[ 2.68 -2.45  0.71  1.23  2.59 -1.79 -0.43  1.54 -3.55 -1.67  0.71  0.35
  1.15 -1.84 -0.63 -1.91  0.07 -0.21  2.84 -1.62 -0.74] => <41>/G
[ 2.40 -0.75  0.18  0.20  0.22 -1.41  0.41 -1.62 -1.73 -1.44  0.29 -0.87
 -1.11 -1.44 -0.59 -1.76  1.17 -0.27  0.48 -1.00  0.26] => <41>/G
[ 4.14 -0.96  1.84  0.46  2.95 -0.25  0.76 -0.64 -2.26 -0.76 -1.99 -0.47
  1.70 -1.66 -0.73 -2.00 -0.45 -1.37  1.20  0.35  1.19] => <41>/R
[ 3.98 -1.56  0.90 -0.37  2.67 -0.40 -1.05 -0.33 -2.07 -1.61 -1.35  0.46
  1.30 -0.69 -2.44 -1.10 -1.18 -1.47  0.87 -0.59  0.45] => <42>/A
[ 2.63 -0.27  0.13  0.82  2.61 -0.55  0.62  0.32 -0.61 -2.47 -1.03 -0.77
  0.27  0.88 -1.09 -2.04 -0.19 -0.25  0.52 -0.86  1.28] => <41>/R
[ 2.42 -0.74  0.42  0.41  2.22  0.12  0.68  0.85 -0.23 -2.58 -2.37  1.97
  2.03 -1.23 -0.09 -1.23 -2.20 -1.91  2.05 -0.92  0.91] => <42>/Z
[ 3.83 -0.61 -0.98 -3.67 -0.62 -1.53  2.37 -3.75 -0.01 -1.43  0.56  0.02
 -2.27  0.18  0.92 -1.38 -0.73  0.43 -0.24 -2.15  0.20] => <41>/P
[ 2.87 -0.94  0.90 -0.17  1.35  0.17  0.23  0.89 -1.51 -1.14 -1.20  1.31
  1.35 -0.95 -2.52 -0.26 -1.69 -0.46  0.44 -1.03  1.07] => <42>/Z
[ 5.32 -1.95 -0.29 -0.05  2.25 -0.11  0.03 -0.31 -2.57 -1.21 -0.71  1.01
 -0.52 -1.72 -1.15 -2.25 -2.47  0.27 -0.25 -1.61  0.08] => <41>/P
[ 3.92 -1.17 -2.43 -3.15 -1.60 -1.13  1.41 -3.57 -0.22 -0.51  0.97 -0.45
 -3.26 -0.31  0.33 -0.80 -1.01  1.56 -0.89 -3.04  2.60] => <41>/P
[ 2.57 -1.82 -0.44 -2.58  1.31 -0.46 -0.17 -0.26 -0.94 -1.30 -1.06  0.09
 -0.84  0.37 -1.41 -0.64 -1.73  0.22  1.52 -1.66  0.57] => <42>/X
[ 2.37 -1.50  1.01  0.69  1.31 -0.70 -0.68 -0.25 -2.78 -0.46 -0.64 -0.28
  1.21 -0.58 -1.57 -1.40 -0.55 -0.24  2.46 -0.96 -0.18] => <41>/R
[ 2.42  0.11  0.46 -0.86  1.03  0.42  1.18 -0.70  0.13 -1.80 -1.08  0.73
 -0.26  1.10 -1.03 -0.66 -0.63 -0.61  1.05 -0.89  1.18] => <42>/X
[ 0.89 -1.54  1.79  1.30  2.18 -0.88  0.14 -0.53 -2.27 -1.46 -1.86  0.48
  1.92 -1.83 -1.08 -6.16 -0.19 -2.00  1.81  1.02  1.22] => <41>/R
[ 0.39 -0.97 -1.07 -0.97  0.92 -1.38 -0.10 -1.61 -1.79 -0.59  1.07 -0.24
 -0.44 -1.89  0.73 -1.64  0.50 -0.35  1.59  0.08 -0.70] => <41>/R
[ 1.37 -0.63  0.36 -0.10  1.46  0.69  0.63 -0.78 -1.25 -1.49 -1.26  0.90
  0.89 -1.36 -0.64 -0.03 -0.79 -2.13  0.54 -0.52  0.61] => <42>/X
[ 3.66 -1.26 -1.14 -1.94  2.25  0.35 -0.35 -2.66 -2.43 -2.06 -0.36  1.36
 -0.25 -0.31 -1.58 -1.64 -1.52 -2.53  0.61  0.28 -0.05] => <42>/X
[ 1.09 -0.54  0.52  1.10  1.13 -2.13  0.72 -0.90 -1.05 -0.97  0.42  0.34
  1.13 -0.85 -0.17 -1.69  1.70 -0.16  1.40 -0.31  0.27] => <41>/G
[ 2.78 -0.55 -1.04 -1.55  1.58 -0.66  1.47 -2.36 -0.39 -0.83 -0.33 -0.26
 -1.63 -1.21 -0.18 -2.29 -0.55  0.29  1.24 -0.72  1.44] => <41>/R
[-0.14 -0.38  0.98 -0.42  0.62  0.79  0.66  0.92 -0.42 -1.05  1.13  1.04
 -0.24  0.71 -0.47  1.66 -0.91 -1.09  0.50  0.05  0.93] => <42>/Z
[ 1.04 -0.05  0.43 -0.12  1.40  0.51 -2.07  0.30  0.08 -0.59 -0.56  0.77
  0.37 -0.90 -1.59  0.58 -0.30 -0.75 -0.37  0.31  0.21] => <42>/A
